Each row has two labels, one from each of two sets.
[ 13  -2  -1   1  -3  -6  -4  -2  -1   7   1  -7   0  -6   1  -7  10  -2
   7   3  -5 -20  -1   2   9  15  31  -3] -> Jr + [13]
[  3   0  -2   2   0  -5  -9   0   0   3   0  -7   2   0   4  -6   7  -1
   5   4  -1 -11  -1   2  -1   3  29  -6] -> MM + [15]
[14  1 -1  3  3 -9 -7 -1  2  2 -1 -9  2 -2  7 -5 10 -2  6  5  1 -4 -7  3
  3 11 28 -6] -> Jr + [15]
[ 26  -1  -2   2   6  -7  -3  -1  -1   2  -2  -5   2  -2   8  -6   7  -5
   6   2  -1  -7  -5   3  -1   8  18 -11] -> MM + [13]
[ 15  -1  -2   3  -3  -7  -5  -3  -2   0   0  -6   3  -1   5  -7  12  -2
   5   4  -2 -17  -4   1  -1  12  39  -4] -> MM + [15]
[ 9  1 -3  2  6 -5 -7  0  0  3 -3 -6  1 -3  4 -5  9  1  0  5 -2 -7 -9  2
  2  5 32 -1] -> MM + [13]
[ 15  -2  -2   2   1  -8  -4  -2  -1  -1  -2  -8   0  -3   3  -4  10   0
   5   4  -2 -11  -5   1   2  13  32  -3] -> Jr + [15]
[10 -2  0  2  1 -4 -2 -2  1  3 -1 -7 -5 -3  4 -5  8 -4  4  4  0 -7 -6  5
 -3  9 32 -3] -> MM + [15]
[  9   2   0   0  -1  -7  -4  -1   0   3  -3 -10   4  -3   2  -9   9   0
   5   5  -3  -7  -7   6   3   8  30  -5] -> MM + [13]
[ 11   2  -2   5   3  -5  -8  -1  -2   1  -1 -11   2   3   4  -4   9  -1
   8   7   2  -2  -8   2  -1   5  18  -9] -> MM + [15]
[  4   1  -1   4   6  -6  -6  -2  -1  -6  -1 -12   4   3   5 -12  11  -1
   7   6  -1  -3  -8   5  -1   8  31 -10] -> MM + [13]
[ 7 -2 -2  0  0 -4  0 -1 -1  0 -3 -7  1 -2  1 -6 10 -2  5  6  0 -9 -3 -1
  4  8 33 -3] -> Jr + [15]

Each row has two labels, one from each of two sets.
[ 1 -3  0  1  2  2 -1 -4 -1 -2 -2  1 -2  0  0 -2 -2  3 -1 -4  5 -1  5  0
  1  1  4  1] -> T + JZ
[-3 -7  3  1  2  1 -5 -6 -7 -2 -3 -1 -2  3  1  1 -3 -3 -2 -6 12 -2  8 -1
  3  1 11  0] -> T + JZ
[-3 -5  2  3  4  2 -6 -6  0 -4  0 -1 -3  3  1  6 -3 -1  0 -2 10  1  9 -1
 -3  0  0  0] -> D + JZ
[-3 -3  2  1  3  0  0 -2 -4 -2 -3 -2 -3  2 -1  2 -2  0 -1 -5  7  1  6 -3
  2 -1  2 -1] -> D + JZ
[-4 -5  4  2  4  1 -3 -4 -3 -4 -1 -1  1  0  1  1  1 -3  2 -6  3 -6  5  2
  1  0 -1  1] -> T + JZ
[ -7  -4   4  -1   4   1  -8   0  -2  -3  -3   7   2   1   2   1   2  -2
   4  -3   3 -11   6   1   5   0  -4   2] -> T + JZ
[  2   3   4   0   2   1   0   4  -5  -2  -3  -8   4   1   1   1  -2  -4
  -2  -1   2 -13  -1   1   3   4   0  -5] -> F + JZ
[-1 -3  2  0  0  1 -1 -3 -5  0 -8  0 -3  4 -1 -1 -1  1 -2 -4  5  1  4  0
  0  0  5  2] -> T + JZ
[-3 -6  2  3  5  2 -1 -6 -4 -6  5  1 -2  3  3 -2 -1  0  6  1  5  0 -1  1
  1  1 -1  3] -> T + Dl
[-4 -5  4  2  2  2 -3 -2 -3 -1 -4 -1  0  0  0 -3  3  0  1 -8  3 -4  3  3
  3 -2  2  0] -> D + JZ
[  8  -8  -2   6   5   1   1 -15 -12  -1  10 -18  -4   9   7  -7 -11  -2
  -4  -7  27  27 -12   3  -8   4  27  -3] -> T + Dl
[  2   3   4  -4   6  -2   0   3  -2  -5   1  -4   3  -3  -1   5  -3  -4
   5   0   1 -10  -1   0   4   3  -7  -6] -> L + JZ
[-1 -4  3  3  6 -4 -4 -5 -4 -5  6  6  0  2  3  0 -2 -4  7  1  3 -4 -4  2
 -3  1 -7  2] -> D + Dl
[-5 -6  2  2  5  1 -3 -4 -5 -1 -2  2  1  2  0  0  2 -2  2 -5  1 -9  5  2
  1  2  0  3] -> T + JZ
